Q:
3.37	1.42	0.70	1.92	1.47	3.86	-2.80
0.95	5.76	-2.66	-4.41	0.11	5.41	3.11
A: 0.11

Q:
-0.49	-4.44	4.38	5.66	0.16	2.46	-5.36
2.15	0.65	0.06	-0.06	-2.63	2.76	-1.40
3.79	2.09	-2.15	-1.74	-1.73	1.85	-0.25
A: -1.73

Q:
-7.08	-3.67	5.92	3.44	-5.71
6.96	4.77	-4.60	-4.69	0.27
A: -4.60

Q:
1.31	-1.12	5.93	3.57	2.84	2.53	-1.06
-3.85	-2.75	7.06	4.58	-5.19	1.81	-6.89
4.96	3.89	-3.14	0.95	1.31	4.17	3.16
A: 1.31

Q: 1.18	2.00	1.41	-6.89
A: 2.00

Q: -1.14	6.46	4.55	-2.03
A: 6.46

Q:
2.92	-1.46	-6.39	-0.48
-3.75	-0.65	-0.63	0.29
3.47	0.74	-0.53	-1.56
A: 0.74

Q: -4.82	0.28	-4.95	-4.91	-5.55	-2.24
A: -4.91

Q:
1.54	-3.28	-2.81	0.41	-2.71	-0.37
-2.48	-4.37	-3.64	-0.80	-0.17	4.31
1.39	5.73	5.54	2.18	-0.66	-3.26
A: 2.18
---
[[8395 6559 2811 3710 6630 7254 7582]
 [7685 2634 6535 8741 8655 6016 3059]] ==> 6630

[[ 380  104 -787  371  792]
 [ 917 -224 -922  677  -90]] ==> -787

[[6 6 3 8]
 [3 1 1 8]] ==> 6

[[   8  673  830 -557   26]
 [   0 -429 -992  813 -601]] ==> 830

[[26 40 82 89 38 19]
 [59 33 41 46 58 40]] ==> 89

[[144 166  34  79]
 [101 152 131 203]] ==> 166

[[79 89 69 86 63 79 34]
 [69 64 66 59 79 67 12]] ==> 63

[[4154 3619 3289 7806 5364 2058 3381]
 [1941 2897 3269 5509 3729 5164 3467]] ==> 5364
---
Input:
[[-4.00 -1.94 -0.54 -4.79  0.95 -1.37  4.62]
 [-2.40 -2.08  2.54 -4.54  2.32  0.82  5.49]]
Output: -4.79

Input: [-5.43 -2.41  1.21  0.85  4.06]
Output: 0.85

Input: [ 5.38  6.12 -4.93 -3.94 -3.32 -1.31]
Output: -3.94

Input: [ 3.55  0.52 -1.27  1.74 -5.77 -3.68  1.66]
Output: 1.74

Input: [-0.77  2.14  6.84 -2.98]
Output: -2.98

Input: [ 5.20 -0.20 -6.95  2.10 -2.52]
Output: 2.10

Input: [ 2.04 -4.35  5.33  5.02]
Output: 5.02

Input: [-4.18 -0.62 -6.53 -4.49 -6.63 -0.70]
Output: -4.49

Input: [ 2.16 -1.44 -0.87  1.76 -5.93 -0.40]
Output: 1.76
---
[-2.25  3.86 -0.73 -2.71 -3.13  7.29] ans = -0.73
[-1.73 -1.88 -6.27 -7.43  0.19  3.75 -3.27] ans = -6.27
[-2.79 -1.59 -5.52  5.82] ans = -5.52
[-0.04 -7.32  6.89  7.36 -0.98  0.03] ans = 6.89
[ 2.86 -1.47 -2.66  0.50 -6.46  5.14  1.75] ans = -2.66
[ 0.99  3.22 -6.07 -3.70 -1.29  1.57] ans = -6.07
[-7.33 -4.45 -5.90  2.05 -1.67  5.98] ans = -5.90
[-3.55 -4.67 -3.95  5.40] ans = -3.95
[ 6.90 -5.48  3.45  5.22] ans = 3.45
---
Q: [-0.17 -3.45 -4.26 -2.57 -2.66 -5.82]
A: -0.17

Q:
[[-0.92  2.65 -0.75  0.58 -2.74 -0.81  0.41]
 [ 1.20 -1.71  1.68 -2.00  0.80 -5.53  1.41]]
A: -0.92

Q: [ 1.44 -0.92 -5.97  3.56  4.44]
A: 1.44

Q: [-0.76 -2.43 -3.28  6.87]
A: -0.76

Q: [-3.96  2.87 -6.07  7.06]
A: -3.96

Q: [-4.86  7.12  4.94  2.95 -6.27  5.64]
A: -4.86

Q: [ 4.34  2.22 -5.10  5.56  6.27  3.82]
A: 4.34

Q: [-1.83  1.46 -5.48 -4.26  5.88 -0.48]
A: -1.83
---
Input: [  9   7  -3  48 -30]
Output: 48, 9

Input:
[[ 24 219  43  43  25]
 [113 126  44  44 114]]
Output: 219, 126

Input: [ 6 95 68 52 64]
Output: 95, 68

Input: [ 51  48 227 155 116]
Output: 227, 155

Input: [-13 -12 -40 -46  38 -16 -17]
Output: 38, -12

Input: [810 648 478 190 397]
Output: 810, 648

Input:
[[365 382 391 627 314 683 329]
 [157 557 565 319 377 360 774]
 [665 487 318 480 467 373 500]]
Output: 774, 683
---
Input: [2.09, -0.53, -2.09, -3.42, 6.92]
Output: -0.53

Input:
[[-1.07, 0.87, 0.58, -0.25],
 [-2.51, 6.19, 6.66, -3.74]]
Output: -2.51

Input: [-0.15, -1.75, 3.77, -5.69, -4.06, -4.70]
Output: 3.77

Input:
[[-0.71, 1.22, 2.86, 4.55, -0.96],
 [3.99, -3.25, 3.05, -0.28, 3.89],
 [4.22, -4.90, 3.21, -0.31, 5.54]]
Output: -4.90

Input:
[[1.66, -0.73, 1.23, -5.84],
 [-0.75, -4.41, 4.15, -2.38]]
Output: -0.75

Input: [6.38, 5.66, 4.62, -2.29]
Output: 6.38
---
[-6.06  1.41  5.35 -3.26  1.30 -3.88] Answer: -3.88
[-0.24  3.94 -6.07  4.22  6.75  2.28  5.10] Answer: 5.10
[ 5.42 -3.83 -7.25 -6.50 -5.57] Answer: -5.57
[-0.66  3.38 -4.14 -6.75] Answer: -6.75
[ 2.38 -0.25  6.38  1.91] Answer: 1.91
[-3.47 -0.89  6.25 -4.46  3.70 -3.38  5.54] Answer: 5.54
---
[[-0.12 -3.69  2.81  2.88  2.35]
 [-0.07 -6.85 -2.70 -0.19 -0.75]
 [ 5.16  1.21  0.19  1.37  1.74]] ==> 1.74

[[ 1.60 -2.26 -0.42 -1.10 -2.12]
 [ 6.14 -4.95 -0.59 -1.58 -2.64]
 [ 2.18 -1.86  0.73 -0.94 -1.43]] ==> -1.43

[[-4.67  7.01 -2.18 -2.33 -4.67]
 [-1.53 -4.43  1.93  6.17 -1.53]
 [ 4.74  2.72  5.70  1.07  4.74]] ==> 4.74

[[ 1.89 -0.80  5.44  4.33  4.05  5.44]
 [ 3.24 -0.01  5.75  5.08  3.47  5.28]
 [ 2.19 -0.76  5.74  4.41  3.82  5.55]] ==> 5.55

[[-4.14 -0.54 -2.22 -1.23 -0.19]
 [ 0.39 -3.16 -6.25 -4.31 -1.29]
 [ 2.67 -0.30  0.27 -2.92  1.07]] ==> 1.07

[[-2.44  0.91 -1.25 -0.71]
 [-2.29 -1.05  1.31 -0.11]
 [ 6.69  5.34 -4.53 -0.88]] ==> -0.88

[[-2.10  3.49 -0.21  2.88 -2.88]
 [ 0.34  0.22  0.32  1.31 -0.52]
 [-4.05  6.88 -2.69 -1.30 -3.92]] ==> -3.92

[[ 0.16 -5.72  1.04 -1.23]
 [ 3.77  1.64  2.99  0.06]
 [ 3.04 -2.99  1.98  3.89]] ==> 3.89

[[ 1.42  1.92  1.85  0.92 -0.43 -1.58]
 [-0.86 -2.06 -2.82 -2.67 -1.80 -0.50]
 [ 4.35  5.22  5.04  3.89  2.13  0.30]] ==> 0.30

[[ 1.24 -1.87  5.66  4.11 -5.22 -0.41]
 [-0.69  1.30 -4.60 -1.77  3.58  0.51]
 [-0.15 -0.01 -0.37 -1.61  0.45  0.17]] ==> 0.17
---
array([[-0.25, -2.31,  1.79,  0.59, -5.73,  0.33,  0.01],
       [-0.18,  0.26, -0.92,  0.94, -5.32, -0.03, -5.25],
       [ 1.01,  1.95,  2.23, -5.02,  0.70, -3.38,  0.33]]) ==> -0.03

array([[-1.23, -2.61, -6.47,  2.87,  0.00,  3.64],
       [ 0.91,  2.60, -2.14, -3.20, -0.26,  0.75]]) ==> 0.00

array([[ 4.28,  0.45, -5.06,  3.42, -4.83],
       [ 4.37,  1.22, -4.19,  5.26, -3.50],
       [-1.24,  2.62,  6.11,  1.40,  5.58]]) ==> 5.26

array([[ 1.11, -1.27,  0.23,  0.19,  0.19,  1.77,  0.93],
       [ 2.87, -0.97,  6.34, -0.06,  2.35,  1.27,  2.51]]) ==> 1.77

array([[-0.94, -5.65,  4.90,  0.48],
       [ 2.17, -6.95,  5.44, -0.35]]) ==> 4.90

array([[3.45, 3.05, 1.19, 3.73, 1.92],
       [5.46, 3.70, 1.14, 1.20, 3.10],
       [2.50, 2.24, 1.16, 4.55, 4.06]]) ==> 1.20

array([[ 3.10, -3.24,  1.26, -4.65, -5.79, -2.77],
       [-3.28, -0.28,  6.64, -3.25,  3.19,  4.03]]) ==> -5.79

array([[-3.84,  3.65, -3.77,  2.21],
       [-4.54,  4.80, -5.26,  3.98],
       [-2.07,  0.73, -0.54,  0.89]]) ==> -5.26

array([[ 1.63,  0.82, -3.70, -1.86,  3.62, -7.01,  2.10],
       [ 4.02,  2.75, -3.89, -2.25,  2.48, -3.08,  3.39],
       [ 0.27, -0.18,  4.48,  0.77, -1.09,  2.88, -3.70]]) ==> -3.08

array([[ 0.19,  1.36, -0.69,  0.86],
       [-0.36,  0.49, -1.62, -0.59],
       [ 7.31, -1.18,  2.88,  0.74]]) ==> -1.62
